Here is a tiny trained network, its code and every weight. The questions are about switching its units off for an input and a class, where a switched-off unit gives its printed mean instead of its output.

import numpy as np


def w(rows, s, z=0):
    codes = np.array(rows[::2]) - 128.0
    scale = np.full(codes.shape[1], s)
    scale[-1] = z or s
    return codes * scale


def norm(h):
    return h / np.sqrt((h * h).mean(-1, keepdims=True) + 1e-5)


def f(y):
    return np.maximum(y, 0)


def log_softmax(a):
    a = a - a.max(-1, keepdims=True)
    return a - np.log(np.exp(a).sum(-1, keepdims=True))


def net(x, mask):
    res = np.array(x, float).reshape(1, 5) / 4 @ E
    u = 0
    for l in range(3):
        y = f(norm(res) @ A[l][:, :-1].T + A[l][:, -1])
        res = res + np.where(mask[u : u + 9], y, B[l][:, -1]) @ B[l][:, :-1]
        u += 9
    return log_softmax(norm(res)[-1] @ U[:, :-1].T + U[:, -1])


A, B = {}, {}
E = w([
[183,147,143,88,124,130,124,154,146,190],'x0',
[127,156,143,193,145,64,80,40,129,62],'x1',
[170,183,120,131,122,89,198,167,58,83],'x2',
[254,59,100,40,149,113,105,182,94,116],'x3',
[50,216,124,86,64,34,142,159,176,175],'x4',
],0.0054)
A[0] = w([
[89,187,183,152,119,111,127,102,178,163,36],'L0N0',
[177,135,125,2,99,91,147,158,156,171,4],'L0N1',
[138,158,119,118,161,106,151,120,189,62,33],'L0N2',
[109,148,107,193,111,52,106,120,126,79,98],'L0N3',
[72,170,104,154,79,72,136,124,137,139,116],'L0N4',
[76,95,148,160,135,130,116,150,158,165,119],'L0N5',
[117,160,136,93,108,120,199,191,100,132,55],'L0N6',
[148,64,121,101,117,184,131,108,115,154,134],'L0N7',
[189,112,124,71,146,87,139,195,140,168,94],'L0N8',
],0.0061,0.0041)
B[0] = w([
[162,181,54,177,113,167,94,128,158,145,221],'L0N0',
[111,166,122,51,97,75,1,146,82,194,221],'L0N1',
[146,120,139,140,122,140,142,131,100,96,138],'L0N2',
[95,110,117,107,157,78,109,86,91,120,231],'L0N3',
[194,136,160,172,159,178,108,113,85,149,254],'L0N4',
[106,125,87,114,138,127,116,98,136,121,204],'L0N5',
[72,127,106,125,129,163,197,128,66,165,198],'L0N6',
[130,134,159,129,176,183,118,117,128,108,214],'L0N7',
[177,178,109,93,106,126,49,61,132,145,228],'L0N8',
],0.0068,0.0037)
A[1] = w([
[109,122,142,133,95,112,223,191,104,151,35],'L1N0',
[33,159,201,147,126,158,102,137,128,112,160],'L1N1',
[188,98,139,91,99,117,130,61,154,133,67],'L1N2',
[40,15,116,101,125,209,95,177,254,77,8],'L1N3',
[146,141,83,100,152,155,122,201,74,154,194],'L1N4',
[174,161,135,107,165,89,206,156,182,143,70],'L1N5',
[157,131,102,21,80,50,132,250,150,179,52],'L1N6',
[235,91,176,122,100,181,148,185,151,77,1],'L1N7',
[106,114,179,125,125,22,140,104,108,14,16],'L1N8',
],0.0058,0.0028)
B[1] = w([
[142,126,81,116,72,146,179,142,97,126,163],'L1N0',
[190,100,92,114,102,114,158,115,168,145,245],'L1N1',
[95,180,123,124,140,127,157,154,169,83,170],'L1N2',
[92,131,225,95,147,152,171,46,135,180,196],'L1N3',
[126,118,118,74,123,107,111,160,111,144,253],'L1N4',
[107,140,115,146,87,111,139,118,134,148,131],'L1N5',
[122,188,188,20,60,88,1,131,106,223,239],'L1N6',
[172,142,99,158,194,160,110,182,110,106,168],'L1N7',
[80,83,175,125,139,53,173,76,66,92,199],'L1N8',
],0.0079,0.0034)
A[2] = w([
[254,76,122,116,224,186,109,246,82,76,12],'L2N0',
[162,106,148,122,197,93,142,116,56,77,159],'L2N1',
[87,198,105,252,84,55,118,105,206,91,146],'L2N2',
[175,106,82,59,163,158,117,109,137,159,136],'L2N3',
[173,61,115,96,199,192,26,87,195,112,123],'L2N4',
[128,114,128,122,172,83,100,116,70,75,104],'L2N5',
[80,103,189,160,171,5,144,132,92,30,3],'L2N6',
[75,51,148,189,154,180,128,101,130,95,110],'L2N7',
[80,154,97,104,41,168,239,230,167,135,70],'L2N8',
],0.0054,0.0031)
B[2] = w([
[85,183,82,167,163,219,85,253,174,45,204],'L2N0',
[126,101,151,134,94,107,94,182,73,129,234],'L2N1',
[179,90,44,187,108,119,58,150,191,117,245],'L2N2',
[101,97,189,133,110,124,110,164,153,108,206],'L2N3',
[122,133,134,139,136,112,247,162,119,134,254],'L2N4',
[84,90,187,137,92,131,124,130,84,92,198],'L2N5',
[156,50,200,152,124,67,114,76,87,83,206],'L2N6',
[121,194,163,45,99,113,104,118,118,168,212],'L2N7',
[149,119,80,116,150,82,209,115,86,62,179],'L2N8',
],0.007,0.0044)
U = w([
[129,171,31,214,95,102,98,72,232,164,147],'0',
[147,121,144,110,164,74,145,158,210,142,41],'1',
[91,109,209,107,167,191,185,53,167,191,153],'2',
[141,185,129,17,85,98,36,178,103,193,188],'3',
[120,118,111,99,159,98,142,133,144,122,1],'4',
[112,169,47,114,91,116,240,148,71,150,133],'5',
[133,122,154,128,192,208,129,247,110,62,131],'6',
[133,75,154,185,116,38,98,84,56,59,151],'7',
],0.013,0.0053)

Each question gives the input, the list of numbers given to net, and the class t.
The units are the neurons (one row each of A and B). Each row of codes is followed by its name. A weight is (code - 128) times the scale printed after its matrix; where a second scale follows, it is the last column's (A, B and U).
mask holds one flag per neuron, layer by layer. A switched-off neuron (its flag False) gives its mean, the last column of its row in B, instead of its output. The means were averaged over made-up inputs and are rounded, as every weight is.
A unit's drop is (log p(t) with every unit on - log p(t) with that unit switched off) / (log p(t) with every unit on - log p(t) with every unit switched off).
The circuit of an input: a set's keep is (log p(t) with only the set's units on - log p(t) with every unit switched off) / (log p(t) with every unit on - log p(t) with every unit switched off). Starting from the 12 units with the biggest drops (on a tie, the unit counted first), units are removed one at a time, each time the one whose removal leaves the highest keep (on an exact tie, the one counted first), for as long as the keep stays at least 0.8.
circuit, biggest first: the units of the circuit, biggest drop first
top k neurons: the k neurons with the biggest drops, biggest first
top k neurons in layer l: the k neurons of layer l with the biggest drops, biggest first
drop of u: that unit's drop, to one decimal
input [-5,-8,-2,-4,-2], class 2: circuit, biggest first : [L1N3]
input [8,4,0,4,-3], class 6: circuit, biggest first : [L2N0 L1N6]
input [-2,-8,-3,8,-5], class 6: top 3 neurons : [L0N7 L2N0 L1N7]
input [5,-6,0,-5,-2], class 5: circuit, biggest first : [L2N8 L1N6]
input [5,-2,5,5,-5], class 6: top 4 neurons : [L2N0 L0N7 L1N7 L2N7]
input [-3,-3,2,-4,3], class 5: top 2 neurons in layer 0 : [L0N6 L0N8]
input [-3,6,-8,5,6], class 7: top 2 neurons : [L0N3 L0N8]
input [7,-7,-6,-2,-7], class 2: top 2 neurons : [L1N3 L0N4]
input [-2,-1,2,-2,3], class 5: top 2 neurons : [L0N6 L1N6]
input [-1,2,7,7,-2], class 6: top 3 neurons : [L2N0 L1N7 L0N1]
input [-6,-4,-7,-5,2], class 2: top 2 neurons : [L1N3 L0N8]
input [4,8,3,0,8], class 7: top 4 neurons : [L0N3 L1N8 L0N8 L2N6]
input [-2,-8,-5,0,-5], class 2: top 2 neurons : [L1N3 L0N4]
input [-6,-8,-5,2,-5], class 2: circuit, biggest first : [L1N3]
input [6,2,-8,-2,-1], class 2: drop of L1N3 : 0.2
input [3,4,-8,6,-2], class 6: drop of L2N0 : 0.1
input [-8,2,-6,0,0], class 2: drop of L0N3 : -0.1
